Below is a small trained network, with its code and all its weights. Each question gives an input and a class and asks what happens when units are switched off, that is, made to give their printed mean instead of their output.

import numpy as np


def w(rows, s, z=0):
    codes = np.array(rows[::2]) - 128.0
    scale = np.full(codes.shape[1], s)
    scale[-1] = z or s
    return codes * scale


def f(y):
    return np.maximum(y, 0)


def log_softmax(a):
    a = a - a.max(-1, keepdims=True)
    return a - np.log(np.exp(a).sum(-1, keepdims=True))


def net(x, mask):
    res = np.array(x, float).reshape(1, 8) / 4 @ E
    y = f(res @ A[0][:, :-1].T + A[0][:, -1])
    res = res + np.where(mask, y, B[0][:, -1]) @ B[0][:, :-1]
    return log_softmax(res[-1] @ U[:, :-1].T + U[:, -1])


A, B = {}, {}
E = w([
[90,154,40,109,163,125,35,177],'x0',
[181,61,153,76,128,188,193,198],'x1',
[16,152,200,108,52,145,160,103],'x2',
[134,101,217,126,72,135,152,179],'x3',
[126,109,131,81,193,109,171,152],'x4',
[99,167,110,161,58,234,122,122],'x5',
[157,125,124,152,193,112,116,2],'x6',
[188,223,136,36,109,151,101,110],'x7',
],0.0088)
A[0] = w([
[144,159,42,113,130,105,89,46,228],'N0',
[22,91,164,165,73,104,189,198,195],'N1',
[64,98,142,96,92,130,135,183,94],'N2',
[158,64,64,182,162,72,120,239,133],'N3',
[82,138,208,65,76,142,114,193,164],'N4',
[61,139,177,172,113,158,139,73,168],'N5',
[156,157,129,107,181,55,111,88,141],'N6',
[150,81,137,158,153,180,94,186,218],'N7',
[72,135,213,179,126,100,155,61,147],'N8',
[72,116,223,179,103,146,137,163,171],'N9',
[202,110,122,116,200,141,122,240,194],'N10',
[108,176,109,186,116,116,55,84,95],'N11',
[1,165,103,95,92,156,116,180,186],'N12',
[159,101,188,178,157,118,138,109,253],'N13',
[192,131,77,149,151,140,140,136,205],'N14',
[66,214,95,102,103,93,123,93,209],'N15',
[46,165,94,142,77,196,111,106,218],'N16',
[67,71,172,206,83,126,174,109,152],'N17',
[116,203,55,176,135,168,76,75,154],'N18',
[191,132,148,82,94,190,165,132,181],'N19',
[186,79,127,85,134,73,109,110,152],'N20',
[203,173,160,104,127,223,184,108,151],'N21',
[148,161,126,78,166,48,97,39,160],'N22',
[163,134,124,66,160,86,137,59,169],'N23',
[118,85,77,172,153,134,130,225,182],'N24',
[103,118,68,92,107,142,133,254,187],'N25',
[213,116,149,61,83,188,188,116,128],'N26',
[200,90,123,98,87,162,121,164,151],'N27',
[74,95,184,162,94,140,174,96,124],'N28',
[101,93,242,188,83,122,188,98,156],'N29',
[82,187,65,162,74,174,117,71,174],'N30',
[165,164,82,124,212,25,143,139,170],'N31',
[213,184,90,114,178,79,121,76,218],'N32',
[55,137,162,146,66,110,164,75,153],'N33',
[54,137,76,53,79,131,113,196,138],'N34',
],0.0098,0.0047)
B[0] = w([
[136,148,128,123,201,113,56,106,229],'N0',
[75,209,109,161,52,148,219,149,255],'N1',
[56,124,172,184,96,161,196,162,191],'N2',
[157,77,54,109,170,42,161,212,225],'N3',
[54,99,180,177,94,194,172,169,236],'N4',
[155,199,92,136,85,172,105,20,208],'N5',
[109,88,180,107,131,37,123,55,198],'N6',
[150,108,70,80,92,117,173,170,198],'N7',
[135,202,129,139,61,84,124,32,213],'N8',
[112,162,130,115,30,137,197,113,223],'N9',
[155,37,107,103,117,98,179,184,242],'N10',
[155,191,69,170,192,144,81,79,197],'N11',
[83,152,145,215,126,168,124,177,232],'N12',
[184,98,134,40,97,82,150,102,204],'N13',
[164,90,107,86,130,83,97,121,194],'N14',
[60,158,150,171,166,158,85,61,213],'N15',
[119,230,71,191,150,215,95,155,231],'N16',
[146,201,104,116,87,68,210,94,224],'N17',
[165,169,54,157,205,149,32,124,222],'N18',
[175,108,237,93,153,201,153,168,213],'N19',
[153,59,152,141,141,107,140,112,188],'N20',
[179,117,137,92,144,193,105,122,211],'N21',
[74,108,205,115,160,61,77,37,217],'N22',
[115,97,236,112,153,108,106,67,196],'N23',
[125,103,12,159,141,48,191,197,209],'N24',
[93,94,123,151,160,129,188,199,232],'N25',
[193,64,173,85,135,255,107,151,219],'N26',
[203,56,161,105,118,160,151,195,197],'N27',
[165,202,120,117,60,136,186,60,208],'N28',
[168,176,114,97,58,124,211,69,247],'N29',
[134,195,80,101,145,206,67,126,219],'N30',
[89,69,120,122,137,39,106,106,228],'N31',
[111,99,186,64,194,113,84,92,232],'N32',
[132,200,120,135,100,182,122,78,215],'N33',
[73,102,171,247,159,148,143,175,210],'N34',
],0.0083,0.012)
U = w([
[154,194,134,88,68,131,167,72,86],'0',
[216,65,187,52,151,197,116,147,129],'1',
[106,85,199,88,182,63,66,58,239],'2',
[126,186,77,137,193,182,12,94,75],'3',
[164,51,47,93,164,55,134,195,149],'4',
[30,136,166,167,116,170,142,182,4],'5',
],0.011,0.0028)

Each question gives the input, the list of numbers given to net, and the class t.
The units are the neurons (one row each of A and B). Each row of codes is followed by its name. A weight is (code - 128) times the scale printed after its matrix; where a second scale follows, it is the last column's (A, B and U).
mask holds one flag per neuron, in row order. A switched-off neuron (its flag False) gives its mean, the last column of its row in B, instead of its output. The means were averaged over made-up inputs and are rounded, as every weight is.
A unit's drop is (log p(t) with every unit on - log p(t) with that unit switched off) / (log p(t) with every unit on - log p(t) with every unit switched off).
The circuit of an input: a set's keep is (log p(t) with only the set's units on - log p(t) with every unit switched off) / (log p(t) with every unit on - log p(t) with every unit switched off). Starting from the 12 units with the biggest drops (on a tie, the unit counted first), units are removed one at a time, each time the one whose removal leaves the highest keep (on an exact tie, the one counted first), for as long as the keep stays at least 0.8.
circuit, biggest first: the units of the circuit, biggest drop first
top k neurons: the k neurons with the biggest drops, biggest first
drop of u: that unit's drop, to one decimal
input [5,-6,4,3,-5,8,-8,8], class 5: circuit, biggest first -> (N34)
input [-1,8,-5,-5,-2,-5,7,-4], class 4: top 3 neurons -> (N3, N10, N15)
input [3,-6,-1,-3,-4,-4,-3,6], class 3: top 2 neurons -> (N18, N11)
input [-7,5,3,-2,5,-7,-8,-7], class 0: top 2 neurons -> (N29, N1)
input [-3,4,0,-4,-1,1,7,-4], class 2: circuit, biggest first -> (N1, N16)
input [3,-2,-6,0,1,4,-1,4], class 3: top 3 neurons -> (N18, N0, N13)
input [7,-4,5,-1,4,6,-5,4], class 5: top 2 neurons -> (N34, N12)
input [0,-6,6,-6,-4,-8,-2,3], class 2: top 3 neurons -> (N22, N6, N23)
input [-2,-3,2,7,-4,-5,2,7], class 2: top 2 neurons -> (N1, N22)
input [6,-4,0,-5,-6,-3,-7,-8], class 4: top 2 neurons -> (N3, N24)
input [-4,4,6,2,-2,-8,-6,7], class 1: top 2 neurons -> (N26, N19)
input [8,4,3,-2,-5,0,1,-3], class 3: top 3 neurons -> (N4, N18, N9)
input [-7,7,-4,8,6,-3,-8,-5], class 4: top 2 neurons -> (N24, N3)
input [-4,2,1,7,2,1,-6,-6], class 0: circuit, biggest first -> (N29)
input [5,5,5,-2,2,-3,1,6], class 1: drop of N4 -> -0.1
input [4,-4,-5,-6,-3,0,5,6], class 2: drop of N22 -> 0.6
input [0,-2,4,-3,5,5,1,4], class 3: drop of N26 -> 0.0
